[[ 30  23 -16]
 [ 34  27 -15]
 [ 27  21 -15]
 [ 30  23 -15]
 [ 26  20 -16]
 [ 30  22 -16]
 [ -6   1  51]
 [ 33  26 -14]
 [ 30  24 -15]
 [ 32  25 -15]
 [ -8   0  51]]
=>
[[ -8   0  51]
 [ 32  25 -15]
 [ 30  24 -15]
 [ 33  26 -14]
 [ -6   1  51]
 [ 30  22 -16]
 [ 26  20 -16]
 [ 30  23 -15]
 [ 27  21 -15]
 [ 34  27 -15]
 [ 30  23 -16]]

[[-26   1   3  -5   5 -39  22 -10]
 [-21   4   7 -17  12 -37  16 -23]
 [  6   8   4 -28  16 -13  -4 -41]
 [-14  -8  -2  28 -18  -1  14  35]
 [  2  -7  -7  27 -18  20  -2  40]
 [ 11  -6  -7  24 -18  30  -8  27]
 [ 17   8   5 -28  17   7 -15 -36]
 [ -3  -5  -8  27 -19  16   1  40]]
=>
[[ -3  -5  -8  27 -19  16   1  40]
 [ 17   8   5 -28  17   7 -15 -36]
 [ 11  -6  -7  24 -18  30  -8  27]
 [  2  -7  -7  27 -18  20  -2  40]
 [-14  -8  -2  28 -18  -1  14  35]
 [  6   8   4 -28  16 -13  -4 -41]
 [-21   4   7 -17  12 -37  16 -23]
 [-26   1   3  -5   5 -39  22 -10]]

[[ -5   4  -5]
 [ -3 -15 -15]
 [ -3   0  -3]
 [ 28  -7  -5]
 [ -3  14   3]
 [-17  -4 -53]
 [  8   0  -7]
 [  0  14   8]]
=>
[[  0  14   8]
 [  8   0  -7]
 [-17  -4 -53]
 [ -3  14   3]
 [ 28  -7  -5]
 [ -3   0  -3]
 [ -3 -15 -15]
 [ -5   4  -5]]

[[-17  -9 -58 -25  13  10 -19]
 [ -1  -1  -4  -2   0   1  -2]]
=>
[[ -1  -1  -4  -2   0   1  -2]
 [-17  -9 -58 -25  13  10 -19]]

[[-12  37  -8]
 [ 23 -13  -7]
 [  9  -8  -3]
 [  9 -28 -21]
 [ 13  -9  -5]
 [-10  46 -10]
 [ 18  31   9]
 [  8 -21  -9]
 [ 22   3  -4]
 [ 13  -4  -6]
 [  2  21 -16]]
=>
[[  2  21 -16]
 [ 13  -4  -6]
 [ 22   3  -4]
 [  8 -21  -9]
 [ 18  31   9]
 [-10  46 -10]
 [ 13  -9  -5]
 [  9 -28 -21]
 [  9  -8  -3]
 [ 23 -13  -7]
 [-12  37  -8]]

[[-11  18   4 -41 -32   7 -35  -5  13   4]
 [-11  13  23  16 -29  -6  -7  12 -19 -11]
 [ -8 -12  11   5 -41  -7 -11  14 -44   3]
 [ 24   9  46  12  30   2   7 -12 -30 -19]
 [-10  19   9 -34 -34   6 -33  -9  11   7]
 [ 12  12  36  18  26 -11   9 -10 -19 -20]
 [ 10   9  37  17  23  -5  10  -9 -24 -17]]
=>
[[ 10   9  37  17  23  -5  10  -9 -24 -17]
 [ 12  12  36  18  26 -11   9 -10 -19 -20]
 [-10  19   9 -34 -34   6 -33  -9  11   7]
 [ 24   9  46  12  30   2   7 -12 -30 -19]
 [ -8 -12  11   5 -41  -7 -11  14 -44   3]
 [-11  13  23  16 -29  -6  -7  12 -19 -11]
 [-11  18   4 -41 -32   7 -35  -5  13   4]]

[[-29  18  18  18  18 -29]
 [-55  45  40  37  46 -56]
 [-44  27  27  25  25 -43]]
=>
[[-44  27  27  25  25 -43]
 [-55  45  40  37  46 -56]
 [-29  18  18  18  18 -29]]

[[-46 -11 -13 -20 -19 -22  20]
 [-11  -3  -4  -6   3  -1   2]
 [ 23  -4 -39  20  -7  -9   0]
 [ 11  -3  14 -35  17   0  -5]
 [-54   2  10  31 -19  -9   7]
 [ 27  -7 -33  -2   5 -41   3]]
=>
[[ 27  -7 -33  -2   5 -41   3]
 [-54   2  10  31 -19  -9   7]
 [ 11  -3  14 -35  17   0  -5]
 [ 23  -4 -39  20  -7  -9   0]
 [-11  -3  -4  -6   3  -1   2]
 [-46 -11 -13 -20 -19 -22  20]]

[[ -1  -1  -7  -2   0   0   5   1  12   4  -9   3 -47  -3   3  -2]
 [ 16   2   1   2   1   0   0   1   0 -55  14 -38   2   3  -2   4]]
=>
[[ 16   2   1   2   1   0   0   1   0 -55  14 -38   2   3  -2   4]
 [ -1  -1  -7  -2   0   0   5   1  12   4  -9   3 -47  -3   3  -2]]
